Each row has a name. Each piece below is followed by the name of the row it came from, unless a question asks for something else. Each question is about the rows just above it. Places in a row count from 0.

K: [148 141 117 161]
G: [115 126 104 168]
L: [163 157 163 134]
P: [149 154 156 108]
F: [ 99 126 104 168]
Z: [179  99  56 134]
Y: [ 86 156 154 123]
X: [163 160  97 178]
M: [141 124 162 164]
H: [ 93 173 163 129]
N: [ 88 121 126 133]
One entry of M was changed: [141 124 163 164]. Where, and from what? | 2, [162]
The row with [154 156] is | P
Where does [ 99 125 104 168] differ from F, and what was there? | 1, [126]
q: [115 126 104 168] | G

D: [ 86 170  36  77 133 141  90  32 165  75 109]
A: [ 86 170 135  77 133 141  90  32 165  75 109]
Q: [176 206  40 136 133 194 208  66 138  88 200]
[176 206  40 136 133 194 208  66 138  88 200] is in which row? | Q
The row with [ 86 170 135  77 133 141  90  32 165  75 109] is | A
Changed A: [ 86 170 135  77 133 141  90  32 165  75 110]. Place and old value: | 10, [109]

W: [146 185  89 131 138 130 138  50  69  97]
E: [202 104 219 134 175 189 134 122 118 175]
C: [116 104 219 175 175 189 134 137 118 175]
J: [146 185  89 131 136 123  88 186 196 180]
Count of [138] in W: | 2
How many times does C hold [136]? | 0

U: [128 134  57 118 114 174 223]
T: [ 84  76  91 100 143 199  69]
S: [171  91  85 150  81 196  85]
Where does [128 133  57 118 114 174 223] differ from U, and what was there? | 1, [134]
One entry of U was changed: [128 134  57 118 113 174 223]. Where, and from what? | 4, [114]
Count of [119] in U: | 0

mesu: [ 93 108 140  97 205 199 162  92 128 137 191 110 165]
ruvud: [109 207 115 142 201 107 148 164 121 155 204  97 158]
vaga: [ 93  85 163  74 172 119 113 206 122 197 165 103 150]
dibo: [112 191 126 126 196 117 148 187 103 156 205  96 167]
zani: [134  68 149  68 119  72 124 159 153 211 169  99  97]
Rosi: [151  75 138  72  92  71 130 147 147 202 180  98  85]
gekal: [160  90 120  88  42 100 126 140 120 169 200 101  75]
tup: [100  71 163  68 159 102 113 192 139 208 160 103 132]
kapi: [161  83 127  78  66  81 131 142 134 187 192  98  79]
bol: [107 166 137 110 191 128 140 176  92 162 199  97 174]
fab: [100 137 148  95 186 134 130 214  93 172 188  99 174]
bim: [115  66 159  67 142  84 117 175 151 212 161 101 113]
Where does [151  75 138  73  92  71 130 147 147 202 180  98  85] differ from Rosi, and what was there? | 3, [72]
One entry of zani was changed: [134  68 149  68 119  72 125 159 153 211 169  99  97]. Where, and from what? | 6, [124]
q: [137 110 191 128 140 176  92 162 199  97] | bol
[175] is at row and place | bim, 7
Where do [100  71 163  68 159 102 113 192 139 208 160 103 132] appear? | tup

razab: [ 77 128 131 115 111 121 117 136 126 125 176 126 124 139 118 127 136 142
 145 127 162 117 119 109 144 126 119 153 109 130 126 115 130 116 145 163
 127 140 128]
mukif: [121 126 133 118 131 127 116 117 125 127 140 140 111 134 125 121 133 135
 115 117 130 130 140 120 175 123 134 142 115 131 130 123 109 147 122 148
 127 137 117]
Ratav: [ 77 128 131 115 111 121 117 136 126 125 176 126 124 139 118 127 136 142
 145 127 162 117 119 109 144 126 119 153 109 130 126 115 130 116 145 163
 127 131 122]
Zavan: [186 137 106 120 148 131  58 178 135 106  92 125 108 120 130 133 110 144
 189 130 155 132 136 126 199 135 152 176  99 148  99 137 123  99 103 160
 132 121 134]
q: [ 77 128 131 115 111 121 117 136 126 125 176 126 124 139 118 127 136 142
 145 127 162 117 119 109 144 126 119 153 109 130 126 115 130 116 145 163
 127 140 128] | razab
Where do [186 137 106 120 148 131  58 178 135 106  92 125 108 120 130 133 110 144
 189 130 155 132 136 126 199 135 152 176  99 148  99 137 123  99 103 160
 132 121 134] appear? | Zavan

zabo: [138 145  85 136 125 171 128 121  81  65]
niv: [114 120 153 126 120 123 120  96  47 120]
Pezom: [134 145 148 130 129 137 127 146 106 127]
fepif: [142 129 138 115 160 113 143 146  93 169]
Zul: [201 136 133 122 114 183 122 121 124 127]
kasof: [ 89 140  98 127 133 194 130 132 113  91]
salar: [201 133 136 109 122  90 142 118 143 127]
How many times does niv hold [120]? | 4
The row with [138 145  85 136 125 171 128 121  81  65] is | zabo
Times [127] occurs in Zul: | 1
Where does [ 89 140  97 127 133 194 130 132 113  91] differ from kasof, and what was there? | 2, [98]
Where do [201 136 133 122 114 183 122 121 124 127] appear? | Zul
Changed salar: [201 133 136 109 121  90 142 118 143 127]. Place and old value: | 4, [122]
[201 133 136] is in which row? | salar

